Below is a small trained network, with its code and all its weights. Each question gives an input and a class and asks what happens when units are switched off, that is, made to give their printed mean instead of their output.

import numpy as np


def w(rows, s, z=0):
    codes = np.array(rows[::2]) - 128.0
    scale = np.full(codes.shape[1], s)
    scale[-1] = z or s
    return codes * scale


def norm(h):
    return h / np.sqrt((h * h).mean(-1, keepdims=True) + 1e-5)


def f(y):
    return np.maximum(y, 0)


def log_softmax(a):
    a = a - a.max(-1, keepdims=True)
    return a - np.log(np.exp(a).sum(-1, keepdims=True))


def net(x, mask):
    res = np.array(x, float).reshape(1, 2) / 4 @ E
    u = 0
    for l in range(3):
        y = f(norm(res) @ A[l][:, :-1].T + A[l][:, -1])
        res = res + np.where(mask[u : u + 3], y, B[l][:, -1]) @ B[l][:, :-1]
        u += 3
    return log_softmax(norm(res)[-1] @ U[:, :-1].T + U[:, -1])


A, B = {}, {}
E = w([
[1,112,143,232,133,87,169,27],'x0',
[187,181,184,175,213,18,193,72],'x1',
],0.0086)
A[0] = w([
[49,102,140,126,152,254,180,173,159],'0.n1',
[148,160,71,69,190,113,97,122,4],'0.n2',
[125,121,115,37,106,156,141,112,77],'0.n3',
],0.0079,0.0036)
B[0] = w([
[152,170,45,120,154,89,63,101,254],'0.n1',
[61,23,145,115,147,8,210,171,167],'0.n2',
[103,152,98,157,85,73,178,44,189],'0.n3',
],0.011,0.0048)
A[1] = w([
[255,93,101,102,137,178,130,243,27],'1.n1',
[171,190,189,161,125,114,51,103,15],'1.n2',
[192,184,159,141,177,43,144,101,5],'1.n3',
],0.0079,0.0031)
B[1] = w([
[87,5,129,182,186,126,100,65,206],'1.n1',
[148,195,102,150,9,168,184,128,142],'1.n2',
[177,232,124,90,145,60,113,94,254],'1.n3',
],0.013,0.0067)
A[2] = w([
[109,206,60,1,98,55,222,139,166],'2.n1',
[103,110,84,106,143,13,126,103,2],'2.n2',
[100,145,84,137,179,70,210,102,195],'2.n3',
],0.0071,0.0034)
B[2] = w([
[133,144,75,113,95,159,27,219,240],'2.n1',
[170,154,141,226,116,245,170,200,219],'2.n2',
[101,54,119,125,75,160,105,143,254],'2.n3',
],0.012,0.0078)
U = w([
[183,199,46,133,124,74,9,72,252],'0',
[84,13,121,254,180,113,99,101,222],'1',
[157,175,120,163,42,192,42,207,24],'2',
[81,100,210,91,170,133,166,57,4],'3',
],0.0082,0.0042)

Each question gives the input, the list of numbers given to net, and the class t.
The units are the neurons (one row each of A and B). Each row of codes is followed by its name. A weight is (code - 128) times the scale printed after its matrix; where a second scale follows, it is the last column's (A, B and U).
mask holds one flag per neuron, layer by layer. A switched-off neuron (its flag False) gives its mean, the last column of its row in B, instead of its output. The means were averaged over made-up inputs and are rounded, as every weight is.
A unit's drop is (log p(t) with every unit on - log p(t) with that unit switched off) / (log p(t) with every unit on - log p(t) with every unit switched off).
The circuit of an input: a set's keep is (log p(t) with only the set's units on - log p(t) with every unit switched off) / (log p(t) with every unit on - log p(t) with every unit switched off). Starting from all 9 units, units are removed one at a time, each time the one whose removal leaves the highest keep (on an exact tie, the one counted first), for as long as the keep stays at least 0.8.
units of the circuit, in order: the units of the circuit, biggest drop first
top k neurons: the k neurons with the biggest drops, biggest first
k most important neurons of layer l: the k neurons of layer l with the biggest drops, biggest first
drop of u: that unit's drop, to one decimal
input [-2,2], class 2: units of the circuit, in order => 0.n1; 2.n2
input [-3,-7], class 0: top 4 neurons => 0.n1; 2.n2; 0.n3; 2.n3
input [-7,6], class 1: units of the circuit, in order => 1.n1; 0.n1
input [-2,-6], class 0: top 4 neurons => 2.n2; 0.n1; 2.n3; 0.n2
input [3,-6], class 0: top 2 neurons => 0.n1; 1.n1
input [-4,-7], class 0: top 2 neurons => 0.n1; 0.n3
input [-7,-6], class 1: top 3 neurons => 1.n1; 1.n3; 2.n1
input [5,-7], class 0: top 3 neurons => 0.n1; 1.n1; 2.n3
input [-7,5], class 1: top 3 neurons => 1.n1; 0.n1; 0.n3
input [1,2], class 2: top 2 neurons => 2.n1; 0.n1
input [3,2], class 2: top neuron => 1.n1
input [-5,4], class 1: 2 most important neurons of layer 0 => 0.n3; 0.n1
input [1,-8], class 0: top 3 neurons => 0.n1; 2.n2; 2.n3
input [-4,2], class 1: most important neuron of layer 0 => 0.n1
input [5,-6], class 0: top 4 neurons => 0.n1; 1.n1; 2.n3; 0.n2
input [2,0], class 2: top 2 neurons => 1.n1; 2.n2
input [-5,2], class 1: top 2 neurons => 1.n1; 0.n1
input [0,-6], class 0: 2 most important neurons of layer 0 => 0.n1; 0.n2
input [5,-8], class 0: drop of 1.n3 => -0.1
input [-6,2], class 1: drop of 1.n1 => 0.8
input [1,-7], class 0: top neuron => 0.n1
input [-5,-3], class 1: drop of 1.n3 => 0.1
input [-5,1], class 1: drop of 1.n1 => 0.7
input [2,1], class 2: top 2 neurons => 1.n1; 0.n1
